Below is a small trained network, with its code and all its weights. Each question gives an input and a class and asks what happens when units are switched off, that is, made to give their printed mean instead of their output.

import numpy as np


def w(rows, s, z=0):
    codes = np.array(rows[::2]) - 128.0
    scale = np.full(codes.shape[1], s)
    scale[-1] = z or s
    return codes * scale


def norm(h):
    return h / np.sqrt((h * h).mean(-1, keepdims=True) + 1e-5)


def f(y):
    return y / 2 * (1 + np.tanh(0.7978845608 * (y + 0.044715 * y**3)))


def log_softmax(a):
    a = a - a.max(-1, keepdims=True)
    return a - np.log(np.exp(a).sum(-1, keepdims=True))


def net(x, mask):
    res = np.array(x, float).reshape(1, 6) / 4 @ E
    u = 0
    for l in range(3):
        y = f(norm(res) @ A[l][:, :-1].T + A[l][:, -1])
        res = res + np.where(mask[u : u + 10], y, B[l][:, -1]) @ B[l][:, :-1]
        u += 10
    return log_softmax(norm(res)[-1] @ U[:, :-1].T + U[:, -1])


A, B = {}, {}
E = w([
[127,129,129,129,130],'x0',
[133,125,126,127,130],'x1',
[131,129,127,131,128],'x2',
[82,15,131,255,50],'x3',
[70,211,106,145,94],'x4',
[48,76,1,129,194],'x5',
],0.00081)
A[0] = w([
[133,146,114,153,143,1],'0.n0',
[190,95,114,90,170,146],'0.n1',
[122,135,98,123,155,21],'0.n2',
[119,114,112,146,97,56],'0.n3',
[156,84,142,110,151,84],'0.n4',
[162,184,141,50,188,99],'0.n5',
[191,160,252,121,45,173],'0.n6',
[120,207,99,94,126,199],'0.n7',
[87,144,148,79,113,203],'0.n8',
[162,95,126,86,125,102],'0.n9',
],0.0028,0.00096)
B[0] = w([
[171,87,195,111,112,94],'0.n0',
[103,126,100,185,102,143],'0.n1',
[102,109,230,134,124,100],'0.n2',
[206,116,141,104,151,113],'0.n3',
[112,197,135,162,121,119],'0.n4',
[194,83,86,99,55,174],'0.n5',
[4,87,78,73,175,250],'0.n6',
[174,109,78,192,64,182],'0.n7',
[186,106,80,176,102,160],'0.n8',
[163,211,119,152,110,123],'0.n9',
],0.0017,0.0016)
A[1] = w([
[128,81,3,160,146,203],'1.n0',
[151,94,125,211,74,241],'1.n1',
[120,179,182,133,73,95],'1.n2',
[161,133,224,126,85,172],'1.n3',
[212,163,100,132,30,119],'1.n4',
[131,197,180,168,86,55],'1.n5',
[142,149,182,116,46,174],'1.n6',
[176,165,220,146,86,174],'1.n7',
[157,152,219,135,89,2],'1.n8',
[62,76,157,200,131,215],'1.n9',
],0.0027,0.00076)
B[1] = w([
[32,160,254,36,210,252],'1.n0',
[150,182,103,44,144,200],'1.n1',
[87,139,69,154,151,127],'1.n2',
[54,105,65,59,233,130],'1.n3',
[34,136,145,84,90,161],'1.n4',
[75,99,65,201,201,105],'1.n5',
[98,112,13,140,201,155],'1.n6',
[42,109,54,121,228,123],'1.n7',
[98,53,138,138,204,83],'1.n8',
[169,216,97,30,53,235],'1.n9',
],0.0015,0.0012)
A[2] = w([
[90,77,158,192,77,89],'2.n0',
[98,204,106,124,122,255],'2.n1',
[188,83,148,142,141,141],'2.n2',
[90,101,109,141,167,10],'2.n3',
[72,90,121,111,185,27],'2.n4',
[206,43,163,129,150,210],'2.n5',
[88,86,61,75,125,188],'2.n6',
[135,102,120,121,171,140],'2.n7',
[227,76,162,139,213,157],'2.n8',
[95,49,123,251,54,120],'2.n9',
],0.003,0.00067)
B[2] = w([
[155,153,112,91,154,123],'2.n0',
[149,63,139,226,93,249],'2.n1',
[49,191,75,145,77,95],'2.n2',
[104,144,126,99,179,98],'2.n3',
[111,144,153,118,206,130],'2.n4',
[64,178,116,170,86,137],'2.n5',
[114,171,243,159,125,238],'2.n6',
[120,112,126,172,161,118],'2.n7',
[102,166,80,225,50,109],'2.n8',
[255,227,73,56,161,130],'2.n9',
],0.0021,0.0013)
U = w([
[251,202,54,46,104,170],'0',
[90,116,180,126,95,166],'1',
[37,87,181,133,255,140],'2',
[110,108,171,136,85,135],'3',
[72,164,43,249,58,125],'4',
[128,99,163,127,110,118],'5',
[216,26,73,201,205,11],'6',
[243,23,23,249,238,3],'7',
],0.005,0.0049)

Each question gives the input, the list of numbers given to net, and the class t.
The units are the neurons (one row each of A and B). Each row of codes is followed by its name. A weight is (code - 128) times the scale printed after its matrix; where a second scale follows, it is the last column's (A, B and U).
mask holds one flag per neuron, layer by layer. A switched-off neuron (its flag False) gives its mean, the last column of its row in B, instead of its output. The means were averaged over made-up inputs and are rounded, as every weight is.
A unit's drop is (log p(t) with every unit on - log p(t) with that unit switched off) / (log p(t) with every unit on - log p(t) with every unit switched off).
The circuit of an input: a set's keep is (log p(t) with only the set's units on - log p(t) with every unit switched off) / (log p(t) with every unit on - log p(t) with every unit switched off). Starting from the 12 units with the biggest drops (on a tie, the unit counted first), units are removed one at a time, each time the one whose removal leaves the highest keep (on an exact tie, the one counted first), for as long as the keep stays at least 0.8.
units of the circuit, in order: the units of the circuit, biggest drop first
unit that matters most: the unit with the biggest drop
top k neurons: the k neurons with the biggest drops, biggest first
top k neurons in layer l: the k neurons of layer l with the biggest drops, biggest first
drop when u is switched off: that unit's drop, to one decimal
input [-8,-2,-4,8,7,-6], class 0: unit that matters most	2.n9
input [4,4,0,-3,-3,1], class 3: top 4 neurons	1.n4; 2.n9; 0.n5; 1.n9
input [-3,-4,8,8,-3,5], class 0: top 2 neurons	2.n9; 0.n6
input [3,-1,-4,2,-7,1], class 4: units of the circuit, in order	2.n8; 2.n5
input [1,4,-1,-7,-8,6], class 4: top 2 neurons in layer 2	2.n8; 2.n5
input [-4,6,-4,6,6,5], class 0: top 3 neurons	2.n9; 0.n6; 1.n3
input [-2,-6,-4,8,-2,-6], class 0: top 2 neurons	2.n9; 1.n0
input [3,-4,-5,5,-4,-2], class 0: top 2 neurons in layer 1	1.n0; 1.n4
input [-4,1,-1,8,0,8], class 0: top 2 neurons	2.n9; 0.n6
input [3,-1,7,-2,-5,4], class 1: top 2 neurons in layer 2	2.n1; 2.n9
input [5,-1,3,2,-6,-7], class 2: top 2 neurons	1.n3; 1.n7
input [4,-3,2,5,-8,-5], class 4: top 2 neurons in layer 2	2.n5; 2.n8
input [-5,4,-4,-3,-8,-8], class 2: top 2 neurons in layer 1	1.n3; 1.n7
input [4,-3,2,4,6,8], class 2: top neuron in layer 0	0.n5
input [3,-1,0,7,-6,2], class 0: top 3 neurons in layer 2	2.n9; 2.n1; 2.n0
input [-1,-5,3,5,1,-4], class 0: top 2 neurons in layer 1	1.n0; 1.n4
input [6,2,-3,6,-3,1], class 0: top 2 neurons in layer 0	0.n6; 0.n5
input [6,-3,3,8,-4,-2], class 0: drop when 2.n9 is switched off	0.8
input [1,3,3,7,-3,-1], class 0: drop when 2.n9 is switched off	0.6
input [-7,-7,5,-2,-8,5], class 4: drop when 1.n5 is switched off	0.0
input [-5,-5,-6,2,5,-8], class 2: drop when 2.n5 is switched off	0.1
input [7,-5,-3,0,-8,1], class 4: unit that matters most	2.n8
